Here is a tiny trained network, its code and every weight. The questions are about switching its units off for an input and a class, where a switched-off unit gives its printed mean instead of its output.

import numpy as np


def w(rows, s, z=0):
    codes = np.array(rows[::2]) - 128.0
    scale = np.full(codes.shape[1], s)
    scale[-1] = z or s
    return codes * scale


def norm(h):
    return h / np.sqrt((h * h).mean(-1, keepdims=True) + 1e-5)


def f(y):
    return np.maximum(y, 0)


def log_softmax(a):
    a = a - a.max(-1, keepdims=True)
    return a - np.log(np.exp(a).sum(-1, keepdims=True))


def net(x, mask):
    res = np.array(x, float).reshape(1, 2) / 4 @ E
    u = 0
    for l in range(4):
        y = f(norm(res) @ A[l][:, :-1].T + A[l][:, -1])
        res = res + np.where(mask[u : u + 4], y, B[l][:, -1]) @ B[l][:, :-1]
        u += 4
    return log_softmax(norm(res)[-1] @ U[:, :-1].T + U[:, -1])


A, B = {}, {}
E = w([
[194,65,5,32,148,83,13,44],'x0',
[111,254,72,206,3,181,140,111],'x1',
],0.0053)
A[0] = w([
[246,141,70,77,90,136,35,83,15],'L0N0',
[90,143,82,155,93,163,152,113,149],'L0N1',
[150,52,100,71,144,122,64,71,56],'L0N2',
[67,37,175,112,157,165,156,162,5],'L0N3',
],0.011,0.0014)
B[0] = w([
[124,13,96,178,106,85,118,154,246],'L0N0',
[100,162,179,39,131,190,143,101,178],'L0N1',
[120,135,132,86,92,106,33,5,239],'L0N2',
[99,116,152,195,155,127,241,153,203],'L0N3',
],0.011,0.012)
A[1] = w([
[163,158,95,142,94,99,1,123,64],'L1N0',
[165,105,81,99,71,82,29,138,114],'L1N1',
[168,244,183,89,131,189,107,162,169],'L1N2',
[169,99,175,136,85,138,113,145,2],'L1N3',
],0.0081,0.002)
B[1] = w([
[98,168,100,248,127,144,103,155,210],'L1N0',
[111,166,97,158,159,89,82,235,253],'L1N1',
[149,82,126,103,146,178,109,52,199],'L1N2',
[63,126,128,127,181,174,62,92,132],'L1N3',
],0.011,0.007)
A[2] = w([
[108,179,128,146,155,252,182,190,118],'L2N0',
[128,194,197,106,95,176,89,142,155],'L2N1',
[90,157,254,159,154,117,74,83,1],'L2N2',
[96,126,147,86,182,41,162,139,46],'L2N3',
],0.008,0.0027)
B[2] = w([
[219,154,90,119,171,137,102,254,254],'L2N0',
[222,237,92,61,111,157,10,166,183],'L2N1',
[69,135,172,3,120,188,168,132,180],'L2N2',
[31,133,153,66,95,13,129,57,164],'L2N3',
],0.009,0.006)
A[3] = w([
[73,126,132,96,148,142,137,164,120],'L3N0',
[166,140,100,95,166,140,20,78,53],'L3N1',
[134,53,117,160,181,83,99,189,251],'L3N2',
[145,243,161,141,120,254,99,148,123],'L3N3',
],0.0093,0.0019)
B[3] = w([
[124,198,83,13,51,87,85,89,160],'L3N0',
[104,141,50,174,117,127,180,226,231],'L3N1',
[135,196,88,250,78,82,79,164,254],'L3N2',
[186,254,82,14,112,136,48,104,236],'L3N3',
],0.0074,0.0085)
U = w([
[141,48,87,149,156,217,152,72,38],'0',
[50,82,223,92,156,117,153,21,182],'1',
[160,92,201,171,110,186,132,75,2],'2',
[79,84,76,204,103,70,31,122,198],'3',
[166,205,129,52,136,220,99,148,211],'4',
[95,173,184,184,166,122,248,216,117],'5',
[153,74,174,140,145,162,134,104,26],'6',
],0.014,0.0054)

Each question gives the input, the list of numbers given to net, and the class t.
The units are the neurons (one row each of A and B). Each row of codes is followed by its name. A weight is (code - 128) times the scale printed after its matrix; where a second scale follows, it is the last column's (A, B and U).
mask holds one flag per neuron, layer by layer. A switched-off neuron (its flag False) gives its mean, the last column of its row in B, instead of its output. The means were averaged over made-up inputs and are rounded, as every weight is.
A unit's drop is (log p(t) with every unit on - log p(t) with that unit switched off) / (log p(t) with every unit on - log p(t) with every unit switched off).
The circuit of an input: a set's keep is (log p(t) with only the set's units on - log p(t) with every unit switched off) / (log p(t) with every unit on - log p(t) with every unit switched off). Starting from the 12 units with the biggest drops (on a tie, the unit counted first), units are removed one at a time, each time the one whose removal leaves the highest keep (on an exact tie, the one counted first), for as long as the keep stays at least 0.8.
circuit, biggest first: the units of the circuit, biggest drop first
k most important neurons: the k neurons with the biggest drops, biggest first
top k neurons in layer l: the k neurons of layer l with the biggest drops, biggest first
drop when u is switched off: that unit's drop, to one decimal
input [-1,-3], class 5: circuit, biggest first -> (L0N3)
input [2,-8], class 1: top 2 neurons in layer 0 -> (L0N3; L0N0)
input [-8,-2], class 5: 2 most important neurons -> (L0N2; L0N3)
input [0,-1], class 1: 2 most important neurons -> (L0N3; L0N0)
input [1,-8], class 1: 2 most important neurons -> (L0N0; L0N3)
input [0,0], class 0: top 2 neurons in layer 3 -> (L3N3; L3N2)
input [-6,-1], class 5: 4 most important neurons -> (L0N2; L0N3; L0N1; L2N1)
input [2,8], class 4: 2 most important neurons -> (L0N1; L0N2)
input [-6,-5], class 5: drop when L0N2 is switched off -> 0.2
input [-3,-4], class 5: drop when L0N2 is switched off -> 0.2
input [-6,-8], class 5: drop when L0N2 is switched off -> 0.3
